Below is a small trained network, with its code and all its weights. Each question gives an input and a class and asks what happens when units are switched off, that is, made to give their printed mean instead of their output.

import numpy as np


def w(rows, s, z=0):
    codes = np.array(rows[::2]) - 128.0
    scale = np.full(codes.shape[1], s)
    scale[-1] = z or s
    return codes * scale


def f(y):
    return y / 2 * (1 + np.tanh(0.7978845608 * (y + 0.044715 * y**3)))


def log_softmax(a):
    a = a - a.max(-1, keepdims=True)
    return a - np.log(np.exp(a).sum(-1, keepdims=True))


def net(x, mask):
    res = np.array(x, float).reshape(1, 5) / 4 @ E
    y = f(res @ A[0][:, :-1].T + A[0][:, -1])
    res = res + np.where(mask, y, B[0][:, -1]) @ B[0][:, :-1]
    return log_softmax(res[-1] @ U[:, :-1].T + U[:, -1])


A, B = {}, {}
E = w([
[218,91,165,198,254,174,213,227],'x0',
[129,135,111,181,125,174,127,99],'x1',
[86,198,33,209,220,45,49,240],'x2',
[245,236,186,161,15,83,122,170],'x3',
[14,135,133,175,40,115,253,201],'x4',
],0.0063)
A[0] = w([
[209,102,131,162,200,144,200,176,133],'N1',
[246,205,196,154,47,111,111,162,57],'N2',
[125,235,132,132,103,34,125,69,113],'N3',
[94,158,89,119,21,82,84,74,76],'N4',
[101,198,33,195,173,57,37,221,130],'N5',
[145,110,193,55,134,193,134,150,5],'N6',
[173,77,200,113,72,156,151,61,60],'N7',
[158,69,189,66,75,209,182,94,34],'N8',
[164,41,146,95,183,138,21,94,60],'N9',
[212,102,205,143,202,176,200,217,140],'N10',
[255,141,139,100,155,168,27,91,63],'N11',
[7,116,175,153,74,146,238,182,193],'N12',
[72,136,81,80,80,84,77,50,33],'N13',
[43,10,98,83,168,195,116,133,166],'N14',
],0.0082,0.0015)
B[0] = w([
[96,70,170,163,135,128,82,125,198],'N1',
[66,166,117,99,248,146,224,94,211],'N2',
[88,105,132,107,112,147,142,117,182],'N3',
[91,90,165,134,129,96,107,105,210],'N4',
[179,96,119,55,98,181,122,175,245],'N5',
[118,135,138,104,94,148,120,156,155],'N6',
[141,117,83,103,140,185,93,168,199],'N7',
[145,128,66,78,80,152,76,144,211],'N8',
[142,203,116,168,126,73,120,127,191],'N9',
[96,108,200,157,95,130,117,111,216],'N10',
[162,153,119,170,60,64,143,139,215],'N11',
[170,177,106,166,93,61,89,156,221],'N12',
[81,64,172,159,105,141,113,84,205],'N13',
[106,140,107,93,208,99,222,111,203],'N14',
],0.011)
U = w([
[80,37,236,148,133,156,89,78,152],'0',
[167,96,81,54,125,230,96,171,8],'1',
[96,149,120,96,195,144,252,92,245],'2',
[150,192,105,169,97,58,121,130,113],'3',
],0.012,0.0016)

Each question gives the input, the list of numbers given to net, and the class t.
The units are the neurons (one row each of A and B). Each row of codes is followed by its name. A weight is (code - 128) times the scale printed after its matrix; where a second scale follows, it is the last column's (A, B and U).
mask holds one flag per neuron, in row order. A switched-off neuron (its flag False) gives its mean, the last column of its row in B, instead of its output. The means were averaged over made-up inputs and are rounded, as every weight is.
A unit's drop is (log p(t) with every unit on - log p(t) with that unit switched off) / (log p(t) with every unit on - log p(t) with every unit switched off).
The circuit of an input: a set's keep is (log p(t) with only the set's units on - log p(t) with every unit switched off) / (log p(t) with every unit on - log p(t) with every unit switched off). Starting from the 12 units with the biggest drops (on a tie, the unit counted first), units are removed one at a time, each time the one whose removal leaves the highest keep (on an exact tie, the one counted first), for as long as the keep stays at least 0.8.
units of the circuit, in order: the units of the circuit, biggest drop first
most important unit: the unit with the biggest drop
k most important neurons: the k neurons with the biggest drops, biggest first
drop of u: that unit's drop, to one decimal
input [1,-4,-2,2,6], class 3: most important unit -> N12
input [-4,-1,-8,-2,-4], class 1: 2 most important neurons -> (N8 N7)
input [6,8,3,7,-4], class 2: 2 most important neurons -> (N2 N13)
input [-6,0,-6,-1,-8], class 3: 2 most important neurons -> (N9 N11)
input [8,2,-3,4,-8], class 0: 2 most important neurons -> (N10 N1)
input [-3,4,-8,6,-7], class 1: 3 most important neurons -> (N7 N8 N12)
input [1,8,-3,-4,-5], class 3: units of the circuit, in order -> (N9 N11)
input [7,-8,-1,4,-6], class 0: 2 most important neurons -> (N10 N1)
input [-2,1,8,-7,1], class 1: 2 most important neurons -> (N5 N2)
input [-4,1,-8,0,-2], class 1: 2 most important neurons -> (N8 N7)
input [-1,5,4,1,-4], class 1: 3 most important neurons -> (N5 N12 N10)
input [6,-4,3,7,7], class 2: 3 most important neurons -> (N2 N11 N13)
input [-3,-7,5,-6,8], class 3: 2 most important neurons -> (N12 N2)
input [3,-2,-4,2,-8], class 3: units of the circuit, in order -> (N11)
input [4,3,-4,6,2], class 2: 2 most important neurons -> (N2 N5)
input [-6,0,8,8,1], class 1: 2 most important neurons -> (N5 N14)
input [7,-7,3,4,6], class 0: drop of N11 -> 0.1
input [8,2,7,8,-5], class 0: drop of N1 -> 0.9
input [2,-2,7,2,-3], class 1: drop of N5 -> 0.6
input [-3,5,-7,0,-4], class 1: most important unit -> N7
